Here is a tiny trained network, its code and every weight. The questions are about switching its units off for an input and a target symbol, where a switched-off unit gives its printed mean instead of its output.

import numpy as np


def w(rows, s, z=0):
    codes = np.array(rows[::2]) - 128.0
    scale = np.full(codes.shape[1], s)
    scale[-1] = z or s
    return codes * scale


def norm(h):
    return h / np.sqrt((h * h).mean(-1, keepdims=True) + 1e-5)


def f(y):
    return y / 2 * (1 + np.tanh(0.7978845608 * (y + 0.044715 * y**3)))


def softmax(a):
    e = np.exp(a - a.max(-1, keepdims=True))
    return e / e.sum(-1, keepdims=True)


def log_softmax(a):
    a = a - a.max(-1, keepdims=True)
    return a - np.log(np.exp(a).sum(-1, keepdims=True))


def net(x, mask):
    ids = ['ζμξπστφψ'.index(c) for c in x.split()]
    T = len(ids)
    res = E[ids] + P[:T]
    u = 0
    for l in range(2):
        r = norm(res)
        for j in range(2):
            rows = slice(2 * j, 2 * j + 2)
            q, k, v = (r @ M[l][rows].T for M in (Q, K, V))
            z = softmax(np.where(np.tri(T) > 0, q @ k.T / 2**0.5, -1e9)) @ v
            o = O[l][rows]
            res = res + np.where(mask[u + j], z, o[:, -1]) @ o[:, :-1]
        u += 2
        y = f(norm(res) @ A[l][:, :-1].T + A[l][:, -1])
        res = res + np.where(mask[u : u + 8], y, B[l][:, -1]) @ B[l][:, :-1]
        u += 8
    return log_softmax(norm(res)[-1] @ U[:, :-1].T + U[:, -1])


Q, K, V, O, A, B = {}, {}, {}, {}, {}, {}
E = w([
[162,134,156],'ζ',
[175,30,216],'μ',
[22,135,27],'ξ',
[110,174,227],'π',
[97,100,165],'σ',
[254,132,141],'τ',
[167,131,212],'φ',
[100,127,38],'ψ',
],0.013)
P = w([
[128,108,52],'0',
[92,116,185],'1',
[150,116,60],'2',
[62,122,160],'3',
[108,127,7],'4',
[9,116,139],'5',
[148,97,72],'6',
[2,133,123],'7',
],0.0065)
Q[0] = w([
[158,245,164],'L0H1',
[92,85,81],'L0H1',
[126,95,83],'L0H2',
[129,139,64],'L0H2',
],0.011)
K[0] = w([
[84,138,235],'L0H1',
[144,77,141],'L0H1',
[255,102,194],'L0H2',
[67,214,159],'L0H2',
],0.0073)
V[0] = w([
[35,129,106],'L0H1',
[81,51,67],'L0H1',
[2,165,61],'L0H2',
[94,206,41],'L0H2',
],0.005)
O[0] = w([
[138,167,197,117],'L0H1',
[127,182,3,154],'L0H1',
[125,114,169,38],'L0H2',
[228,111,165,1],'L0H2',
],0.005,0.003)
A[0] = w([
[96,79,97,106],'L0N1',
[236,165,41,199],'L0N2',
[116,124,34,253],'L0N3',
[16,84,255,134],'L0N4',
[118,21,85,154],'L0N5',
[124,179,188,100],'L0N6',
[181,163,177,125],'L0N7',
[167,106,81,231],'L0N8',
],0.009,0.0041)
B[0] = w([
[161,165,173,147],'L0N1',
[19,8,111,152],'L0N2',
[172,71,204,181],'L0N3',
[98,125,73,254],'L0N4',
[186,138,86,194],'L0N5',
[165,105,90,139],'L0N6',
[102,104,183,137],'L0N7',
[157,3,219,164],'L0N8',
],0.0068,0.0083)
Q[1] = w([
[214,114,124],'L1H1',
[156,250,143],'L1H1',
[234,200,112],'L1H2',
[129,105,172],'L1H2',
],0.014)
K[1] = w([
[169,96,198],'L1H1',
[79,166,253],'L1H1',
[41,67,205],'L1H2',
[254,24,217],'L1H2',
],0.0086)
V[1] = w([
[98,154,236],'L1H1',
[134,228,154],'L1H1',
[86,174,93],'L1H2',
[143,255,253],'L1H2',
],0.0066)
O[1] = w([
[72,42,148,104],'L1H1',
[92,14,49,29],'L1H1',
[170,121,254,73],'L1H2',
[167,46,221,2],'L1H2',
],0.0056,0.0067)
A[1] = w([
[47,115,254,2],'L1N1',
[140,173,98,104],'L1N2',
[21,154,133,252],'L1N3',
[103,109,118,93],'L1N4',
[71,119,113,74],'L1N5',
[190,174,166,222],'L1N6',
[67,118,112,207],'L1N7',
[96,35,198,74],'L1N8',
],0.0099,0.0024)
B[1] = w([
[193,119,71,150],'L1N1',
[85,126,164,149],'L1N2',
[225,172,249,255],'L1N3',
[44,1,161,136],'L1N4',
[31,61,110,160],'L1N5',
[124,218,156,139],'L1N6',
[20,161,137,197],'L1N7',
[84,222,205,149],'L1N8',
],0.005,0.0067)
U = w([
[91,62,127,107],'ζ',
[248,99,91,253],'μ',
[45,142,76,137],'ξ',
[109,127,235,60],'π',
[180,190,93,61],'σ',
[122,38,116,122],'τ',
[170,167,150,105],'φ',
[92,49,26,126],'ψ',
],0.012,0.0058)

Each question gives the input, a string of symbols that net reads in full, and the target symbol t.
The units are the heads (2 rows each of Q, K, V and O) and the neurons (one row each of A and B). Each row of codes is followed by its name. A weight is (code - 128) times the scale printed after its matrix; where a second scale follows, it is the last column's (O, A, B and U).
mask holds one flag per unit, layer by layer, with each layer's heads first. A switched-off unit (its flag False) gives its mean, the last column of its rows in O or B, instead of its output. The means were averaged over made-up inputs and are rounded, as every weight is.
A unit's drop is (log p(t) with every unit on - log p(t) with that unit switched off) / (log p(t) with every unit on - log p(t) with every unit switched off).
The circuit of an input: a set's keep is (log p(t) with only the set's units on - log p(t) with every unit switched off) / (log p(t) with every unit on - log p(t) with every unit switched off). Starting from the 12 units with the biggest drops (on a tie, the unit counted first), units are removed one at a time, each time the one whose removal leaves the highest keep (on an exact tie, the one counted first), for as long as the keep stays at least 0.8.
circuit, biggest first: the units of the circuit, biggest drop first
top k neurons: the k neurons with the biggest drops, biggest first
k most important neurons of layer l: the k neurons of layer l with the biggest drops, biggest first
which heads matter: for each layer, one digit per head in row order, 1 if its drop is at least 0.15 and else 0, layers parted by /
drop of u: that unit's drop, to one decimal
input ψ μ σ ξ μ ψ ζ μ, target ξ: which heads matter : 00 / 01
input μ σ π μ τ τ, target π: circuit, biggest first : [L1N8 L0N2 L0N4]
input π μ ξ φ π μ μ τ, target π: circuit, biggest first : [L0N2 L0H1 L0N4]
input τ σ ξ ξ π, target π: top 4 neurons : [L1N3 L0N5 L0N8 L0N2]
input π π ξ μ π μ, target μ: which heads matter : 10 / 11
input μ μ μ π μ μ σ φ, target ξ: which heads matter : 00 / 10
input μ μ μ π, target ξ: which heads matter : 00 / 10
input μ π ψ μ π, target π: top 2 neurons : [L1N3 L0N8]
input μ σ π μ μ μ μ μ, target ξ: top 2 neurons : [L0N5 L0N4]
input μ μ ζ μ π μ μ ψ, target π: top 2 neurons : [L0N8 L1N3]
input π ψ π μ μ φ σ, target σ: 2 most important neurons of layer 1 : [L1N3 L1N6]
input μ μ φ μ μ ψ τ, target τ: top 3 neurons : [L0N2 L0N8 L0N4]
input μ μ ψ σ μ π μ φ, target ξ: 2 most important neurons of layer 0 : [L0N5 L0N3]
input π μ π τ π ψ, target π: top neuron : [L1N8]
input ψ π π φ τ, target τ: top 2 neurons : [L0N2 L1N3]
input μ τ μ π, target ξ: drop of L0N5 : 0.5
input φ μ σ, target σ: drop of L1N3 : 0.1
